Here is a tiny trained network, its code and every weight. The questions are about switching its units off for an input and a target symbol, where a switched-off unit gives its printed mean instead of its output.

import numpy as np


def w(rows, s, z=0):
    codes = np.array(rows[::2]) - 128.0
    scale = np.full(codes.shape[1], s)
    scale[-1] = z or s
    return codes * scale


def norm(h):
    return h / np.sqrt((h * h).mean(-1, keepdims=True) + 1e-5)


def f(y):
    return np.maximum(y, 0)


def softmax(a):
    e = np.exp(a - a.max(-1, keepdims=True))
    return e / e.sum(-1, keepdims=True)


def log_softmax(a):
    a = a - a.max(-1, keepdims=True)
    return a - np.log(np.exp(a).sum(-1, keepdims=True))


def net(x, mask):
    ids = ['αβδεζηθλμξπστφψω'.index(c) for c in x.split()]
    T = len(ids)
    res = E[ids] + P[:T]
    r = norm(res)
    for j in range(3):
        rows = slice(2 * j, 2 * j + 2)
        q, k, v = (r @ M[0][rows].T for M in (Q, K, V))
        z = softmax(np.where(np.tri(T) > 0, q @ k.T / 2**0.5, -1e9)) @ v
        o = O[0][rows]
        res = res + np.where(mask[j], z, o[:, -1]) @ o[:, :-1]
    y = f(norm(res) @ A[0][:, :-1].T + A[0][:, -1])
    res = res + np.where(mask[3:27], y, B[0][:, -1]) @ B[0][:, :-1]
    return log_softmax(norm(res)[-1] @ U[:, :-1].T + U[:, -1])


Q, K, V, O, A, B = {}, {}, {}, {}, {}, {}
E = w([
[136,144,152,108,127,141,130,113,139],'α',
[104,120,162,156,135,193,115,163,143],'β',
[128,150,156,119,124,122,135,128,141],'δ',
[208,89,154,181,66,218,115,92,149],'ε',
[113,155,88,103,63,117,119,169,118],'ζ',
[52,105,68,192,45,127,172,148,252],'η',
[207,121,107,162,164,104,198,105,127],'θ',
[93,69,195,92,97,83,107,196,133],'λ',
[98,139,133,147,119,96,134,122,177],'μ',
[106,152,137,113,166,138,170,176,83],'ξ',
[135,116,138,171,156,51,117,142,120],'π',
[191,112,82,103,83,197,202,216,106],'σ',
[85,165,105,144,140,114,113,106,103],'τ',
[127,100,91,164,133,142,111,119,138],'φ',
[137,167,65,158,155,133,128,158,206],'ψ',
[128,89,98,128,84,126,198,90,109],'ω',
],0.026)
P = w([
[126,115,118,235,132,142,254,77,94],'0',
[122,125,150,192,140,127,218,52,116],'1',
[130,119,143,162,133,111,184,62,121],'2',
[134,104,157,126,138,112,151,58,123],'3',
[125,94,147,102,143,104,130,59,134],'4',
[126,80,153,79,143,105,106,56,135],'5',
[118,78,155,50,156,96,82,51,146],'6',
[119,58,154,42,155,100,68,54,142],'7',
[134,43,147,40,158,104,49,64,127],'8',
],0.0079)
Q[0] = w([
[125,156,151,148,228,62,96,42,134],'head 1',
[122,101,126,166,126,183,101,219,8],'head 1',
[148,82,111,97,122,132,128,194,110],'head 2',
[146,83,25,254,147,234,206,181,81],'head 2',
[137,67,70,233,147,96,124,122,151],'head 3',
[51,111,141,109,88,123,60,90,160],'head 3',
],0.0094)
K[0] = w([
[123,119,122,98,209,84,109,59,131],'head 1',
[134,221,190,186,125,204,123,211,118],'head 1',
[144,112,170,65,90,125,195,154,116],'head 2',
[138,124,151,163,94,144,252,115,96],'head 2',
[148,97,113,226,116,127,97,94,181],'head 3',
[74,107,133,109,124,119,40,99,143],'head 3',
],0.013)
V[0] = w([
[163,181,179,119,143,149,85,174,55],'head 1',
[176,191,125,176,238,59,97,139,154],'head 1',
[123,255,53,121,184,179,133,88,145],'head 2',
[149,106,129,171,148,93,75,105,40],'head 2',
[176,67,71,138,181,133,184,74,129],'head 3',
[150,126,174,142,60,89,158,70,188],'head 3',
],0.0067)
O[0] = w([
[81,104,131,126,171,96,160,152,146,2],'head 1',
[167,58,88,88,181,120,119,94,184,81],'head 1',
[119,90,33,160,123,144,113,141,77,127],'head 2',
[58,191,97,108,158,126,172,93,186,154],'head 2',
[184,105,104,2,95,118,84,202,150,180],'head 3',
[134,140,142,116,180,136,83,145,128,200],'head 3',
],0.0082,0.0039)
A[0] = w([
[96,109,166,148,97,73,107,48,63,145],'neuron 1',
[51,51,68,76,67,121,158,204,175,171],'neuron 2',
[209,45,111,136,131,194,180,72,137,253],'neuron 3',
[61,143,154,98,238,125,212,175,69,8],'neuron 4',
[41,192,128,99,56,169,59,135,156,95],'neuron 5',
[137,109,46,68,150,161,45,135,148,116],'neuron 6',
[188,151,110,83,212,53,175,18,90,131],'neuron 7',
[36,176,9,142,176,153,112,52,125,34],'neuron 8',
[116,51,164,138,37,67,154,77,88,161],'neuron 9',
[94,214,130,141,47,151,71,162,92,86],'neuron 10',
[102,149,130,57,243,137,128,172,44,123],'neuron 11',
[117,124,175,75,122,106,206,35,62,50],'neuron 12',
[145,77,207,201,106,208,134,109,188,90],'neuron 13',
[93,114,200,172,172,168,120,93,69,93],'neuron 14',
[59,157,155,181,81,189,141,150,134,128],'neuron 15',
[107,75,107,102,89,141,78,201,121,166],'neuron 16',
[83,169,93,74,156,82,125,82,134,46],'neuron 17',
[69,88,206,98,218,196,152,157,94,113],'neuron 18',
[108,86,127,157,76,67,142,183,220,46],'neuron 19',
[141,197,123,72,49,207,136,88,184,57],'neuron 20',
[135,102,50,144,154,156,19,196,76,113],'neuron 21',
[12,114,81,102,147,24,100,81,112,145],'neuron 22',
[157,106,155,132,138,153,63,84,190,109],'neuron 23',
[90,102,136,169,237,2,146,216,148,39],'neuron 24',
],0.0088,0.0044)
B[0] = w([
[105,160,171,90,34,170,189,160,190,215],'neuron 1',
[137,131,174,213,124,106,179,123,130,202],'neuron 2',
[85,174,142,89,164,121,105,154,164,246],'neuron 3',
[208,101,103,133,128,152,129,61,80,156],'neuron 4',
[151,120,102,184,133,2,137,225,58,200],'neuron 5',
[94,133,92,141,153,141,195,187,178,207],'neuron 6',
[117,71,93,113,78,67,106,145,92,234],'neuron 7',
[48,114,121,57,115,183,159,152,93,253],'neuron 8',
[161,178,121,105,97,143,97,89,216,215],'neuron 9',
[125,241,108,80,159,10,44,163,100,196],'neuron 10',
[216,143,150,188,83,153,195,15,56,169],'neuron 11',
[123,139,126,150,98,95,180,111,189,173],'neuron 12',
[125,81,123,77,81,197,21,130,41,196],'neuron 13',
[106,49,67,174,177,151,165,230,171,166],'neuron 14',
[114,108,96,113,181,36,87,123,135,203],'neuron 15',
[98,141,135,200,184,168,175,115,134,179],'neuron 16',
[23,132,91,177,125,162,74,96,96,181],'neuron 17',
[128,105,179,150,225,73,176,132,81,174],'neuron 18',
[88,63,175,169,148,143,168,46,111,167],'neuron 19',
[87,96,104,215,133,112,103,58,114,184],'neuron 20',
[101,148,116,151,158,143,116,91,224,183],'neuron 21',
[112,135,153,84,153,182,131,69,60,254],'neuron 22',
[204,164,97,143,96,159,117,168,105,187],'neuron 23',
[120,165,156,129,184,151,21,44,184,166],'neuron 24',
],0.0074,0.0075)
U = w([
[112,119,120,105,189,98,39,51,162,7],'α',
[189,116,142,172,129,137,172,81,68,222],'β',
[150,173,152,124,109,201,191,235,102,156],'δ',
[127,133,130,135,133,136,126,140,131,42],'ε',
[170,126,128,145,77,215,43,138,115,246],'ζ',
[146,180,127,95,22,137,165,75,188,54],'η',
[133,215,160,134,191,177,117,122,125,53],'θ',
[28,133,91,57,120,172,149,121,89,170],'λ',
[128,109,124,119,90,137,111,142,142,69],'μ',
[179,79,79,32,119,104,139,174,134,212],'ξ',
[95,172,91,158,184,181,127,166,231,166],'π',
[104,67,125,121,86,137,129,179,150,47],'σ',
[86,128,254,96,150,144,138,161,167,200],'τ',
[119,248,116,131,140,76,83,172,90,162],'φ',
[95,57,86,242,65,97,112,106,140,35],'ψ',
[107,62,132,160,191,141,86,229,77,113],'ω',
],0.0089,0.0022)

Each question gives the input, a string of symbols that net reads in full, and the target symbol t.
The units are the heads (2 rows each of Q, K, V and O) and the neurons (one row each of A and B). Each row of codes is followed by its name. A weight is (code - 128) times the scale printed after its matrix; where a second scale follows, it is the last column's (O, A, B and U).
mask holds one flag per unit, heads first, then neurons. A switched-off unit (its flag False) gives its mean, the last column of its rows in O or B, instead of its output. The means were averaged over made-up inputs and are rounded, as every weight is.
A unit's drop is (log p(t) with every unit on - log p(t) with that unit switched off) / (log p(t) with every unit on - log p(t) with every unit switched off).
The circuit of an input: a set's keep is (log p(t) with only the set's units on - log p(t) with every unit switched off) / (log p(t) with every unit on - log p(t) with every unit switched off). Starting from the 12 units with the biggest drops (on a tie, the unit counted first), units are removed one at a time, each time the one whose removal leaves the highest keep (on an exact tie, the one counted first), for as long as the keep stays at least 0.8.
circuit, biggest first: the units of the circuit, biggest drop first
unit that matters most: the unit with the biggest drop
k most important neurons: the k neurons with the biggest drops, biggest first
which heads matter: for each layer, one digit per head in row order, 1 if its drop is at least 0.15 and else 0, layers parted by /
input ψ π ζ τ ψ π δ, target π: most important neuron -> (neuron 6)
input ζ ε φ ξ α, target ψ: circuit, biggest first -> (neuron 20; neuron 22)
input η ζ π λ θ δ μ ε δ, target ζ: which heads matter -> 101
input δ ω μ, target φ: which heads matter -> 100
input ζ θ ξ α, target η: which heads matter -> 001
input τ φ μ, target ψ: which heads matter -> 101
input ε θ ε η τ η δ φ μ, target ψ: which heads matter -> 100
input τ τ τ τ ζ β β θ δ, target ξ: circuit, biggest first -> (head 1; neuron 7; neuron 23)
input ζ ε φ ξ δ, target ψ: which heads matter -> 010
input φ ω τ μ, target φ: 2 most important neurons -> (neuron 10; neuron 5)
input ξ ε δ, target η: circuit, biggest first -> (head 3; neuron 9)
input η τ τ ω τ ψ, target φ: 2 most important neurons -> (neuron 10; neuron 5)
input π λ μ, target α: 2 most important neurons -> (neuron 1; neuron 8)
input τ λ τ ψ λ α, target π: 2 most important neurons -> (neuron 14; neuron 21)
input λ λ μ δ, target ζ: 2 most important neurons -> (neuron 13; neuron 23)
input μ μ ζ η ω δ, target φ: circuit, biggest first -> (head 1; neuron 10)
input τ τ τ φ π θ, target ξ: which heads matter -> 000
input τ η θ ε ζ τ ω α, target φ: unit that matters most -> head 1
input β ω τ ε ξ α, target η: 3 most important neurons -> (neuron 1; neuron 9; neuron 12)
input β τ τ ζ μ ζ τ π μ, target λ: which heads matter -> 010
input λ λ ζ ζ π ψ τ η, target ψ: which heads matter -> 000
input τ ζ α λ α, target τ: unit that matters most -> head 2
